Below are the code and all the weights of a small trained network. Each question names an input and a class and asks about switching units off, where a switched-off unit gives its printed mean instead of its output.

import numpy as np


def w(rows, s, z=0):
    codes = np.array(rows[::2]) - 128.0
    scale = np.full(codes.shape[1], s)
    scale[-1] = z or s
    return codes * scale


def f(y):
    return y / 2 * (1 + np.tanh(0.7978845608 * (y + 0.044715 * y**3)))


def log_softmax(a):
    a = a - a.max(-1, keepdims=True)
    return a - np.log(np.exp(a).sum(-1, keepdims=True))


def net(x, mask):
    res = np.array(x, float).reshape(1, 3) / 4 @ E
    y = f(res @ A[0][:, :-1].T + A[0][:, -1])
    res = res + np.where(mask, y, B[0][:, -1]) @ B[0][:, :-1]
    return log_softmax(res[-1] @ U[:, :-1].T + U[:, -1])


A, B = {}, {}
E = w([
[140,113,89,90,150,254],'x0',
[131,159,82,206,99,147],'x1',
[201,180,185,149,121,170],'x2',
],0.016)
A[0] = w([
[148,162,98,138,188,127,102],'n0',
[170,159,166,109,138,147,112],'n1',
[89,157,132,108,79,133,107],'n2',
[156,142,141,190,115,103,137],'n3',
[118,120,162,167,135,55,229],'n4',
[139,121,224,15,139,102,114],'n5',
[108,162,139,107,110,66,71],'n6',
[166,173,165,179,148,88,99],'n7',
[126,112,114,155,151,94,97],'n8',
[104,118,178,146,121,36,11],'n9',
[163,97,102,143,147,186,28],'n10',
[52,97,42,143,127,82,1],'n11',
[106,84,111,2,154,154,130],'n12',
[131,140,150,183,120,130,89],'n13',
[98,147,120,117,121,218,97],'n14',
[120,162,117,134,132,163,82],'n15',
[71,102,56,141,134,96,236],'n16',
],0.014,0.0079)
B[0] = w([
[136,131,134,125,125,110,132],'n0',
[173,115,84,150,121,118,175],'n1',
[127,127,136,117,138,127,127],'n2',
[63,150,158,119,136,114,195],'n3',
[149,178,120,155,100,71,253],'n4',
[241,155,128,152,124,74,238],'n5',
[151,122,120,125,138,152,181],'n6',
[50,110,133,110,123,149,202],'n7',
[134,145,121,115,137,98,153],'n8',
[166,80,112,121,147,208,216],'n9',
[186,160,166,147,112,70,169],'n10',
[152,191,159,163,106,59,208],'n11',
[5,97,127,115,132,194,238],'n12',
[92,136,129,96,133,103,158],'n13',
[202,128,124,123,137,84,200],'n14',
[143,129,129,144,120,91,146],'n15',
[216,87,127,104,149,168,243],'n16',
],0.02,0.015)
U = w([
[192,89,81,93,152,161,175],'0',
[147,177,125,142,88,87,2],'1',
[2,120,133,59,119,179,244],'2',
],0.015,0.00098)

Each question gives the input, the list of numbers given to net, and the class t.
The units are the neurons (one row each of A and B). Each row of codes is followed by its name. A weight is (code - 128) times the scale printed after its matrix; where a second scale follows, it is the last column's (A, B and U).
mask holds one flag per neuron, in row order. A switched-off neuron (its flag False) gives its mean, the last column of its row in B, instead of its output. The means were averaged over made-up inputs and are rounded, as every weight is.
A unit's drop is (log p(t) with every unit on - log p(t) with that unit switched off) / (log p(t) with every unit on - log p(t) with every unit switched off).
The circuit of an input: a set's keep is (log p(t) with only the set's units on - log p(t) with every unit switched off) / (log p(t) with every unit on - log p(t) with every unit switched off). Starting from the 12 units with the biggest drops (on a tie, the unit counted first), units are removed one at a time, each time the one whose removal leaves the highest keep (on an exact tie, the one counted first), for as long as the keep stays at least 0.8.
circuit, biggest first: the units of the circuit, biggest drop first
most important unit: the unit with the biggest drop
top k neurons: the k neurons with the biggest drops, biggest first
drop when u is switched off: that unit's drop, to one decimal
input [4,-2,-2], class 2: circuit, biggest first : n12
input [6,1,4], class 1: top 2 neurons : n16; n9
input [1,6,-3], class 0: top 2 neurons : n16; n4
input [-6,-3,0], class 0: top 4 neurons : n9; n11; n6; n10
input [-7,-7,0], class 0: top 2 neurons : n9; n11
input [1,0,-7], class 2: top 4 neurons : n5; n12; n14; n9
input [-6,0,-5], class 0: top 3 neurons : n9; n16; n6
input [-7,-4,0], class 0: top 2 neurons : n9; n11
input [-8,-1,-1], class 0: top 2 neurons : n9; n6
input [-5,7,3], class 2: top 2 neurons : n7; n5
input [-5,-2,0], class 0: top 4 neurons : n9; n11; n6; n10
input [8,2,3], class 1: top 4 neurons : n10; n16; n9; n15
input [-3,-4,-6], class 0: top 2 neurons : n16; n9
input [-7,7,4], class 2: most important unit : n7
input [-2,2,7], class 2: drop when n5 is switched off : 0.2
input [-8,-5,-6], class 0: drop when n9 is switched off : 3.1
input [-6,4,8], class 2: drop when n7 is switched off : 0.3
